Rows and whether each has a hidden trait (one of two labels; each part has its own)
In the rows, 100 means zero.
[124  88 112 118  73  86  37 129  92  82  60  90  89  91 112  90 106 121
 100 107  92 119  83  94  93  99  96]	L
[ 65  87  94  77 100 112 120 130 115 106  87 109 121  86  95 103  90 121
 115 123  95 117 118 111 105  99  90]	M
[ 84  97  77 106 100  72 129  89 111  92 101  88 111 128 109 123 108  99
  93 104  99  91  96 103  90  93  97]	L
[114  87 103  87  77  61  70 134 100 111  99  95  93  93  91  98  99  99
 115  76 103  89  92 108  76  98  97]	L
[113  87 104  95 114 111  57 141  91 121  94 109 123 107 113 116  98 121
 148  98  94 108  99  87 116 103  93]	M
[ 82 101 100 135 123 125  76 134 102 111  68 104 104 109  80  96 101  99
  79  88 103 110  92  77  86  97  91]	L
[ 93 112  86 133  74 121  93  87 103  88 130 111  69  88  89 107 105  78
  70  75  97  87  95  97 121  87  97]	L
[115 100 106 116  83  73 103 107 100 101  68 118 109  78 105  91  67 125
  80  72  86 103 107 115  91 105 101]	M
[110  97 120 146 103  91  71  82  98  91  76  88 119  92 110  99  88  99
  92  99 100 113 110  91  67  93  95]	L
[ 97  94 111  95 123  87  99 108  97 102  53 106 115 108 116  92 115 105
 150 104  99  89 129 110  99 101 104]	L
[ 98  78  77  66  68 138 118 121  97 103  95 103 143 109 118  82 106  95
 110  92 103  93 111 104  91  95 102]	L
[104  98  94  86  77  95  98 120 101  99 134 100 131  88  80  76 101 104
  92 103  97 106 108  86  88 104  94]	L
[108  77 111  74 118  90 140 124 107  93 108 122 135 103 110  92 105 119
 101  99  96 101 110  98  96  92  99]	M
[ 88 106  89  84  88  60 127 120 104 105  92 108 105  86 109 113 109 120
  92 116  94 110 127  99 104  94  99]	L
[102 107  89 125  92  67  94 129 104  87  87 102  74  94  81 103 108 133
 121  86  97 102 105  85 113 100  96]	L
[ 65  93 106 130  97  80  94  87 104  90  94 100  84  79  96 100  96  92
  76  70 100 113  98 106 101 103 105]	M
[ 81 107  94 111 115  49 106  83 102  98  99  95  92  90  92  86 108  81
  70 108 103  84  99 124  74  99 109]	L
[ 83 106  86  69 102  98 117  41 103 132  78 105  72  97 103  92  89  95
 100  93  98  93 107 108  80 109  97]	M
[106 103  88 139  81 104 113  59 107 116  89  90 131  96  99 111  95  76
 108  79  97 100  91 109  93  91  97]	L
[ 81  94 113  71 111  84 100  91  96  74  84 113  88  99 105  82 108 118
  85 111  89  99  98 122 102 105 109]	M
[ 81  96 103  67  70  66 122  68 106 114 117 116 192  90  98  98 100  83
 133 112 105  98 118 102  90  97 102]	M
[ 82 108  89  92  68  59  90  91 116 113 135  87 126 112  93 110 107  87
 120  92  94  99  75  97  89  93 104]	M
[ 67  92 132  88 109  85  52 146 110 116  74  97 110 121  82  98  94  97
 128  63  98 114  86 105  90  90 106]	M
[103  97 100 108  79  92 133  75 104  93  78 112  97  88 102  87  76 122
 120  94  92 120 119  83  97  94  94]	M
[116 101  67  70  97 111 129 105  97  87  81 108  97  77 116  85 108 123
 136 107  94 107  81 107 117 106  93]	L
[ 96  88  97 112  96 127 136 133 111  88 148  84  88 119  90 112 109 108
 122  87 109  98 117  91 116  99  92]	M
[ 74 110  90  66  84  85 136  81 108 134 114  96  72 102  97 105  99  98
  66  87  91  97 109  98  70 108  94]	L
[121  93 102 113 121 107  50 141  97 111 114  86  66 138  89  92  98  73
 106 108 110  81  98 104  99  90 107]	L
[104  90 118 126 105 133  86 123  93 153  73 113 140 106  92 117  88 127
 109 137 101 106 123  97  80  92  99]	M
[ 69  83 105  70  62  73 103 112 105 145 127 107 124 107  71  87 102 136
 142  93  96 116 126  96  91  96  93]	M
[113  95  84 116 104 118 120 118 109  73  80 103 142  99 114 121  92  99
  73  86 105  94 102  92  77  93  95]	L
[130  92  91 116  79  76  61 141  95  94  95  89  74 121 117 117 107 107
 116  82  94 104  86  76  83  97  97]	L
[136  85 113 144 119 114  83 102  96  83  84 103 140 108 101 105  80 100
 108  90 105 102  98 124 113  83 101]	M
[ 94 107  80  53 112 130 109 120  88  66 144  99  37 108  83  97 112  98
  92 116 105  83  67  92 108 108  97]	L
[ 72  95 131 130 122  92  56 152  84 124  88 112 108 101 113  94  64  74
 106 130  97  98 131 101 102 103 108]	M
[118  81 107  72  93  90  86  98  85 103  89 100 139 103 100 105 105  97
 119 121 103 119  75 109 103 106  94]	L
[102  99  97 104 106  95  83 109 100  82 147 103  88 102 106 122 112  78
 115 117 101  94 128  81  81 104 109]	M
[ 97  97 108 131 121 110  91 138  84 126  66 113 154  97  94 108  80 101
 123  81  98 116 124  87  98 105 100]	M
[100 123  79 106  94 110 147  65 100  87 114  89  66  96  82  82 112 111
  50  96 103  93  64 100  91  94  97]	L
[ 52  86 121  69 108  71 127 126 108 117 103 103 117 100 119  92 119 106
  96  77  98  97 135  87 102  91  98]	L
[109  99  98 118 141 156  90  84  96 103 100 111  76 112 110 116 114  86
 103  76 103  98  93 117 123 108 102]	M
[ 36 104  76  46  93  56 113  53 107  92 107  91 115 108 101  91 112  85
 133  83  90  96  92 144  94 104 102]	L
[ 96 116  81  95  83  92  81 105 115 125 125  95 102  88  94  92 112  97
 109 103 109  80 110  99 107  90  99]	M
[107 112  95 108  74  59  83  67 109  97  85  88  95  89  89  87 103 124
 112  80  98 115  43  93 135  92  94]	M
[ 64 113  85 109 100 126 166  83 101  98 144 115 116  88 100 102 121  94
  83 105  95  92  85  90 100  96  92]	L
[120 105  97 130  72  99 115  79 117  82 102  86  42 103  99 115 125  83
  90  97 103  99  67  73 113  93 105]	L
[100  96  93  80  73 133 142  98 106  95 103 120 126 101  80 111 101 101
 111 140 101 102  97  83 123  94  99]	L
[ 96 116  72 121 128 126 101 109 107  72 143 105  63 101  87 105  96  79
  89  67  93  81  72 102 127 100  96]	L
[126  91 113  84 100 105 116  85  99  87  99  96  91 109  70 100 106  95
 115  83 106 105 135 121  77 111 100]	M
[ 92 105 103 106 122 116 103  74 118 118  78 101 126  96 134 105  68 107
  99  97 104  96  96 123 107 113  99]	M
[100  97  93  43  87 149 142 121 110 105  85 105  91 101 103  96 108 122
 128 120 100  95 133 119 100  95  99]	M
[161  98  92  99 102  94  47 129 102 123  50  93 108  96 107 116  78 133
 109 119 109 109 110 104 118 108  98]	M
[133  93  97  82  66 159  99 134  91  79 131  84 108 108 105 114 111 109
 113  96 103 108  95  87  78  87 100]	M
[ 82  98  99  45  78 123  96  72  81  89  99  99  67  87  81 100 128  96
  75  94  90 103  65 109  73 107  98]	L
[ 84 101  95 116  89  77 113  96  97 108  88 115  64  83 111  97  95 114
  75 113  92  91  69  96 101 104  93]	L
[100 103  99  76 109 112  98 124  89 106 130  89  84 119  98 105  94 100
  94 100  96  94 106 117  92 101 105]	M
[121 108 103  78  98 140  87 120  79  92 106 104  70  92 108 114 101  90
  88  78 108  98  97  90 104  82 102]	L
[ 59 100 101  73  83 106 145 129  93  93 111 112  77  93 126 109 106 109
  95  93  93  94  91  66  99 103 104]	L
[ 98 100 121 149 142  94  47 145 104  84  77 101  38 109  91 116  89 101
  66  80 112 106 101  99 111  94 100]	L
[119 100 116  49  75 105  85  79  99  88  41 105 122  95 107 105  93 129
 139 117 100 105  68 115  76 107 101]	M
[ 92 111 108 138 104  77 119 103 105 128 127 102 114  96  58  91  84  87
 102  91 102  94 146 101  85  96 105]	L
[ 96  99 103 118 119  94  91 112  97  88 126  93 110  98 141 119 105 111
  86  87 105  83 121  79  96 102 101]	L
[ 92  92 113  71  93  94 135  73 100 138 107  94  97 101  82 102 113 112
 114  66 101  99 115 105 106  94 104]	M
[ 35 109 122 118 122 115 115 107  93 115 123 109  83  96 100 113  99  84
  88  78  96  82  96 102 115 104  98]	L
[ 99  96  98 118  92  71 112  82 105  92  61  99 138  89  82  77 104 112
  98  83  95  99  93 119 115  83 104]	L
[ 57  99 106 116 108  48  73  98 111 121 110  88 103 116  77  93  91  77
  99  93  98 108 117 106 121 103 104]	M
[104  96  99  81  97  81  97 100 121  89  74  94 115 107  93  97  97  97
  79 123  96 120  86 100  92  98  95]	M
[123  98 104  81 107 126  96  96  95 117 110  97  91 113 113  95 124 122
 107 128 104  99 118  96  85  87  94]	L
[103 108  84  86 114 148 101  83 103  63 116  96  25 103  89 110  94  88
  63 101 105  79  86 111  89 101 103]	M
[133 120  68 104  86 138 126  70 113 102 132 102  64  96 116 127 121 126
 109 101  97 100  46  63 123 109  90]	L
[114  89 115  42 108  88 109 102  94 127  81 128  89  82 105  90  93 114
 116  93 101  90 100 102 110 105 103]	L
[107  94 113  90  95 114  92  73  87  77  96  89  67  87  99  91 103 116
 100  82 100 107  79  97 107  85 102]	M
[ 74 107  80 118  69 104  88  96 113 107 118  82  65 112 109 100 120  84
  80  78 104  97 104 100  71  84  98]	L
[102 115  85 103  98  85  65 111 102  69 112  89  82 118  85  96 110  84
  91 102 110  95  69  92  98  94 100]	L
[ 95  88 117 116  97 104 103  91  95 131  60 104 152 101 115  93  78 122
 141 122 106 109 123 111  72 103 102]	M
[ 44  91  80  97  92  91 112 123  89 116 102 100 109 106  78  91  94  85
 133  82  92 111 127 109 101 105  97]	M
[131  97 106  93  87 137  63 119 102 105  56 106 111  92 100  94  86 126
 137 107  99 107  87  89 111 101 108]	M
[ 84 102  92 140 110 115  44 122  92  78 110  84  57 123 129 105  93  75
  52  88 106 109  82  90 136  94 102]	L
[ 94  89  76  57  78  79 130  93 108 111  95 107 138  94 106  97 109 104
 107 109  90 111  64  91  93  97  96]	M
[ 92  95 118 154  96 104  93  75 101 106  78  97  82 107  91 128  88  78
  84  99  97 107 100 112 104 103 104]	L
[121 109  87  95  61  87  99  67  76  56 110 100 103  91  89  79 118 126
 102 106 101 112  79 108 114  97 102]	M
[115 111 110 119 124  54  95  98 104 140  92  94 100  98 123  84 112 131
 109  76 100  89 117  98 117  96 106]	L
[144 101 100  83  95 143 112  76 105  90 110  84 119 101  98 107 105 107
 117 120 102 122  89  85 100 106  99]	M
[ 97  77  80  93  96  99 126  90 100  98  87 104 103  96 115  91 111 109
 114  85  98  89 102 112  83 113 105]	M
[ 76 102  81  91  95  74  87 137  98  90 126 107 118 116  87 104 112  95
 101 101  90  88  87 112  93 105  94]	L
[ 86  91  91  99  87  75  90  97  87  95  75 109 109  88 130 109 114 127
  99  99  96 111 109 124  95 104  99]	L
[ 90  90 104  54  83  81 139 103  94 115 133 104 135 124  90 107  85  86
 117  96  89 116 106  96 105 107  94]	M
[139  94 101 134  94  89  89 107 103 112  80  92  70 108 115  77  99 118
 110  76 106  89 114 115 102 106 106]	L
[ 80 102  77  90  54 107 134  59 109  78 113  90 160  94 123  94 112  92
 131  97  89 104  66  97  83 103  98]	M
[110  97  76  97  87  57  79 112  98  93  72  93  90  88 111  76 106 108
 100  86  85 109  69  97  84 106 102]	L
